[ -6  11  -3   9 -15  -6   4  -3   3  -1   9   5 -12   1   9 -13  -1 -12
  -8 -14  -4  20   6  12   9  -4 -11  -5  -2  -1  -3   0   6   6  -7] -> M + (53)
[ -4  13   3   7 -18   6   6   1   2  -6   2   7 -19   1   3  -4   4   0
  -5  -4  -6   2   3  -1   7  -2   6 -11  -1  -3  -1  -1   8  -4  -4] -> F + (51)
[-14   6  -1   1 -11   9   7  -2   3  -6   7   1 -22 -10  -4  -2   2 -18
  -5   4  -1  -8  10  -1   1  -2 -19 -10   1  -6 -15  -4  16   1  -7] -> F + (52)
[-21   3   0   0 -15   5 -11   5  -1   3  -2  -2 -13  -5   9  43  -3   9
  -7   4  -5   8   5  -4   7  -8 -14  -5   4   2   7   5   7   5  10] -> E + (52)
[-15  -3   0   1  -9  13   7   2  -4  -7   2   3 -14  -9   6   2   0  -4
 -15   6   3  -4   3  -3  10  -7 -10  -6   8   3  -7  -2  14   4  -6] -> E + (52)
[-20   9   0   3 -16  -2  -3   2  -3   0   4   4 -11   6  11   0  -1  -9
  -6   3  -7   9  12  -4   7  -4 -18  -6   5  -6  -2  -1  13   2   3] -> E + (51)
[ -9   8  -1   4 -11   8   7   2   1  -1   8   3 -18  -2  11  -1  -5   2
 -17  -4  -5   5   0   1   5   2 -14  -2  -2  -2   0   4   5  11  -6] -> M + (51)
[-26  -4  -5  -2 -13  10   0   5  -5   3   4   1  -3 -11   9  -1  -4  -5
  -4   3  -4  -5  12  -9   8 -14 -19  -2   4   4  -1   1   9   1   2] -> E + (52)
[ -5  -1 -12  -1  -5  -2   6  -8   5   8   9  -2  -2  -4  10  -8  -1  -5
  -8  -4  -4  -5  -4   2   4  -9 -17  -6  -4   5  -2  -5   3   5  -4] -> M + (44)
[-10   1   6   4  -8  10   6   1  -5  -5  10   0 -13  -4   2  -1   2  -9
  -3  -1  -3  -5   5   1   3  -1 -10  -4  -1  -1 -10  -2  14   3  -2] -> F + (52)
[ -6  -5  -7  -3   4   0  11 -13   8   3  14  -9  -7 -18   1  -6  -2  -9
  -8 -11   2 -22   1   2  -3 -10 -26  -6 -11   3  -2  -2  -3  31  -6] -> M + (44)
[-15  -1   2  -2  -6  13  -1   4  -1  -6   1   0  -7  -5  -5   2   0  -4
  -6   5   6  -3   6  -8   2 -11 -18  -6   7   4  -2  -2   9  -2   0] -> E + (52)
[ -1   8  -6  10 -13  -2   5  -5  13  -8   6  -3 -21  -7  18 -15   2  -8
  -9   2  -5  18   7   3   9  -3  -9 -19 -12 -10  -1  -7  10 -18  -1] -> M + (43)
[ -5  -2  -1   4  -6  17  -3   8  -1  -4  -6   4  -5 -13   1  -1   0  -3
 -10   3   4  -2   0  -4   6  -2   0  -1  -3   2  -1  -3   5  -1  -1] -> E + (52)
[-16  -4   2   1  -4  14   5  -7   7  -8   5   0 -15  -5  -2   5   2 -13
  -4  -3   2 -14   9  -7   0 -10 -17  -7  -3   2 -15  -3   9   8  -3] -> F + (52)
[ -6   8   8   9 -16   3  -3  -2   7  -6   3   8 -21   3   1  -4   3  -9
   0   0   4   3   9   3   4   9 -10 -14  -3  -4 -14  -2   8  -2 -10] -> F + (51)
[-25   1  -9   1  -7   6  -2   7   3  -4   2  -4  -7  -4   6  -2  -4  -4
  -9   4  -8  -5   7  -7   8  -4 -18  -1  -6  -2   3   3   5   3   0] -> R + (52)
[-13  16  -3   8 -25  -2   4  -3   9   4   3   4 -19   3  15  -6  -5  -8
 -19   9  -9  -4   4   3   2  -4 -17  -2  -8   4   2   3  -1  15  11] -> R + (52)
[  1   9   4   9 -10  13 -15   3   4   0   0  -2 -11  -1   2  -6  -1  -3
 -10 -12  -1  10   0   3   0   3  -5 -11   0  -2 -14  -1  -1   5  -5] -> F + (51)
[ -6  18   4  11 -19 -11   6  -7  -1  -1   9   9 -17  -4  15  -1   0 -19
  -9  -2 -15  18   6   4   8   4  -6  -7   0 -10  -4  -4  18  -1   8] -> M + (51)
[ -7  17  -2   6 -23   4   3   2  11   4   6   2 -21  -4  17  -6   2  -5
 -13  14  -3  11  20   5  10  -2 -10 -13  -7  -7   0   2  11  -7   1] -> M + (51)
[-12   5   5   9 -10   0  -2   6   1  -7   2   5 -15   7   2  -4  12 -12
 -11   1 -10  10   4  -6   4  10  -6  -2   0   5 -15   1  23   3  -3] -> F + (53)
[ -1  11   4   7  -3   3   5   6  -5  -3   7   4 -17   1   7   0   9 -12
 -11  -4  -3  11  -1   7   6   3  -2  -5  -2  -4 -10  -2   6   8  -5] -> F + (53)
[ -7   5  -8   2 -17  11   4   0  10   7   5  -2 -11  -1   6  -4  -2  -1
 -16  -6  -6  -7   6   1   9  -7 -13  -8  -9   0 -19   7   1   6  -6] -> M + (52)
[ -4   7   0   8 -23   9   2  -4   2   0  10  12 -14   0   4 -12   3 -16
 -13  -6   9   2   4   2   5  -6 -10  -3   1   0  -7  -1   6   5  -6] -> F + (51)
[-13  -4  -7  -2  -1   8   1   3   1   6   4   1  -5  -7   6  -1  -3  -7
  -6   9   4   1   4  -7   8 -10 -12  -6   3  -4  -5  -4   6  -6   4] -> E + (52)
[  6  22  -4   6 -16   5   3  -1  16   2   0   7 -20  -2   9  -6  -3  -4
 -14   1  -1  11   0   4   2 -10   4  -5  -1  -4   1   3   7  -1   1] -> M + (51)
[-14  -7 -12   7 -20  -3   5   1   5   1  12   1 -11   4   7 -11  -4 -16
 -16  -5  -7   8   3   3  11   1 -15  -2  -6  -4  -6   9   4   5  -5] -> M + (51)

[ 24  19 -12   4   3   4  -7   8  -2  -2  11  11  -8  -9  -9  -1  17 -11
  -5  -7  -4  -8   2  18   4   6  -2  -2  24  10  -7   5 -10  12  10] -> kef + K
[ -2 -10 -14   0  10  -4   2  -2  -5  -8   2   0   4 -19   9   0  13   1
  -6  -7  -9   0   4   1  -9  -3   6   4  -7   3  -1   6  16  16  11] -> nofi + H
[ 13  -5 -17   4   5  -1  -3  -6  -3 -12   2   9   4 -15  10   2  13  -1
  -1  -8  -9  -1  10   5  -8  -6  -1  -6 -10   6  -3  10   8  17  13] -> nofi + K
[ 11  -8 -11   3   8  -6   2   0  -1 -14   0  -1  -3 -18   7   2  11  -4
  -6 -17  -7  -9   1   4  -5  -3   9  -1  -7  -5  -2   6  13  14   5] -> nofi + H
[  0  -2  -6   6  -3  -3   3  -1 -11  -1 -15  10   7  -7  10   2  -3 -14
  -6 -10  -6   4   0  -1  -6   0   1  -4  -1  10  -2   9   6   4   0] -> kef + X
[ 25   3  -7  -2  -2  -4   3   4  -2  -6   5   4   3  -9   1  -3   9  -4
 -10  -9  -9  -9  12   2   1   0   0   3  -3  -4 -11   8   8  13   4] -> nofi + S
[  8  11   7   4   4  -6  16  12  -9 -10  -5   0  -6 -10   8   1  -4   4
  -9  -1 -10  -4   9  -2   6   3   8  13  -6 -16  -3  -2  10  13  -9] -> kef + Z
[ 10   4 -17   1  10  -7   3  -4  -9 -14  11   8   2 -18   3  -2  18  -1
  -8 -10  -6  -5   8  15  -4  14  10   0  -3   6  -7   6  15  20  15] -> nofi + K
[ 14   3  -9   3   6   6  -3   2   7  -7  12   3  -6  -4   8   9  12   4
   6   2  -3  -9   4  12   0  -2  -2  -3 -10  -4  -7   4   8  18  11] -> nofi + K
[ -2  -6  -9  -4  25  -7  11   3  -8 -14   1  -2   3 -20  15   4  15   4
  -9  -6  -6   2   0   3  -7  -4  14   6  -6  -4   2   8  17  14   8] -> nofi + H
